Here is a tiny trained network, its code and every weight. The questions are about switching its units off for an input and a class, where a switched-off unit gives its printed mean instead of its output.

import numpy as np


def w(rows, s, z=0):
    codes = np.array(rows[::2]) - 128.0
    scale = np.full(codes.shape[1], s)
    scale[-1] = z or s
    return codes * scale


def f(y):
    return y / 2 * (1 + np.tanh(0.7978845608 * (y + 0.044715 * y**3)))


def log_softmax(a):
    a = a - a.max(-1, keepdims=True)
    return a - np.log(np.exp(a).sum(-1, keepdims=True))


def net(x, mask):
    res = np.array(x, float).reshape(1, 5) / 4 @ E
    y = f(res @ A[0][:, :-1].T + A[0][:, -1])
    res = res + np.where(mask, y, B[0][:, -1]) @ B[0][:, :-1]
    return log_softmax(res[-1] @ U[:, :-1].T + U[:, -1])


A, B = {}, {}
E = w([
[1,71,95,106,81,154],'x0',
[171,194,87,75,54,184],'x1',
[64,201,97,87,177,32],'x2',
[55,194,252,125,157,197],'x3',
[130,127,125,127,133,130],'x4',
],0.0082)
A[0] = w([
[51,249,243,132,214,156,74],'n0',
[151,182,94,54,39,150,79],'n1',
[173,64,64,105,177,94,92],'n2',
[115,180,205,75,165,254,97],'n3',
[95,173,128,103,135,31,24],'n4',
[183,58,200,203,117,209,73],'n5',
[166,23,147,184,116,207,87],'n6',
[175,121,44,168,118,76,3],'n7',
[69,34,128,208,223,99,55],'n8',
[138,193,71,33,61,177,75],'n9',
[183,105,30,48,115,109,133],'n10',
[31,89,80,78,68,186,21],'n11',
[210,188,143,123,180,152,75],'n12',
[230,150,187,154,145,106,41],'n13',
[112,63,175,199,154,48,55],'n14',
[83,182,95,62,195,111,107],'n15',
[201,190,159,154,149,115,67],'n16',
[19,73,129,94,60,172,140],'n17',
[120,187,103,91,165,48,27],'n18',
[145,71,104,157,125,62,49],'n19',
[86,157,114,88,191,59,105],'n20',
],0.0073,0.0042)
B[0] = w([
[61,36,102,153,60,154,254],'n0',
[56,193,223,166,193,205,189],'n1',
[55,78,140,159,67,161,176],'n2',
[75,49,106,158,56,120,218],'n3',
[125,166,77,60,110,176,157],'n4',
[147,176,57,42,88,161,210],'n5',
[184,217,63,14,95,163,207],'n6',
[37,47,94,155,69,195,167],'n7',
[110,222,169,151,158,203,198],'n8',
[100,183,226,170,192,220,198],'n9',
[85,89,162,175,66,147,222],'n10',
[125,137,38,167,198,110,193],'n11',
[92,126,51,181,200,87,176],'n12',
[80,123,28,126,196,106,176],'n13',
[67,227,209,181,152,255,171],'n14',
[171,151,107,34,83,123,171],'n15',
[80,123,38,175,180,89,170],'n16',
[172,118,36,157,209,40,231],'n17',
[110,132,65,58,95,179,165],'n18',
[58,141,142,182,87,153,149],'n19',
[155,182,102,67,75,145,183],'n20',
],0.0079,0.0067)
U = w([
[88,49,133,169,37,149,69],'0',
[167,190,96,10,85,144,90],'1',
[113,208,212,180,186,187,101],'2',
[132,118,48,173,228,63,86],'3',
[145,132,154,137,108,101,252],'4',
[206,86,229,104,115,33,182],'5',
[206,104,236,102,138,47,59],'6',
],0.012,0.02)

Each question gives the input, the list of numbers given to net, and the class t.
The units are the neurons (one row each of A and B). Each row of codes is followed by its name. A weight is (code - 128) times the scale printed after its matrix; where a second scale follows, it is the last column's (A, B and U).
mask holds one flag per neuron, in row order. A switched-off neuron (its flag False) gives its mean, the last column of its row in B, instead of its output. The means were averaged over made-up inputs and are rounded, as every weight is.
A unit's drop is (log p(t) with every unit on - log p(t) with that unit switched off) / (log p(t) with every unit on - log p(t) with every unit switched off).
The circuit of an input: a set's keep is (log p(t) with only the set's units on - log p(t) with every unit switched off) / (log p(t) with every unit on - log p(t) with every unit switched off). Starting from the 12 units with the biggest drops (on a tie, the unit counted first), units are removed one at a time, each time the one whose removal leaves the highest keep (on an exact tie, the one counted first), for as long as the keep stays at least 0.8.
units of the circuit, in order: the units of the circuit, biggest drop first
unit that matters most: the unit with the biggest drop
k most important neurons: the k neurons with the biggest drops, biggest first
drop of u: that unit's drop, to one decimal
input [6,-4,7,2,-3], class 1: 3 most important neurons => n20, n15, n4
input [-1,8,4,-7,4], class 2: 4 most important neurons => n9, n1, n0, n3
input [-6,4,-7,6,5], class 1: unit that matters most => n5
input [-1,-7,2,-6,-6], class 2: units of the circuit, in order => n14, n8
input [4,-7,4,-6,7], class 2: units of the circuit, in order => n8, n14
input [-8,7,1,3,3], class 3: 3 most important neurons => n12, n16, n13
input [0,-5,0,0,-3], class 2: units of the circuit, in order => n14, n8
input [-5,6,3,-5,-1], class 2: units of the circuit, in order => n1, n9
input [-8,-5,7,5,-2], class 3: 3 most important neurons => n16, n12, n13
input [5,6,-3,3,5], class 2: 3 most important neurons => n9, n1, n0
input [-8,0,-4,-6,-6], class 3: 3 most important neurons => n13, n12, n16
input [-5,-4,-5,4,4], class 1: 2 most important neurons => n5, n6
input [6,-5,4,2,2], class 3: 2 most important neurons => n17, n9
input [-2,2,-4,6,-6], class 0: unit that matters most => n3
input [-3,8,5,0,4], class 2: 2 most important neurons => n9, n1
input [-6,5,-6,8,-1], class 0: 2 most important neurons => n3, n0
input [5,1,5,8,-1], class 0: 2 most important neurons => n0, n3
input [-2,-8,-5,-5,-5], class 2: 2 most important neurons => n14, n8
input [5,-8,-3,3,-6], class 2: drop of n8 => 0.3
input [1,-1,-4,5,-4], class 0: units of the circuit, in order => n3
input [-8,2,-1,3,1], class 3: drop of n3 => 0.0
input [8,-8,1,4,-8], class 2: drop of n13 => 0.1
input [-4,5,2,7,3], class 0: drop of n3 => 0.2
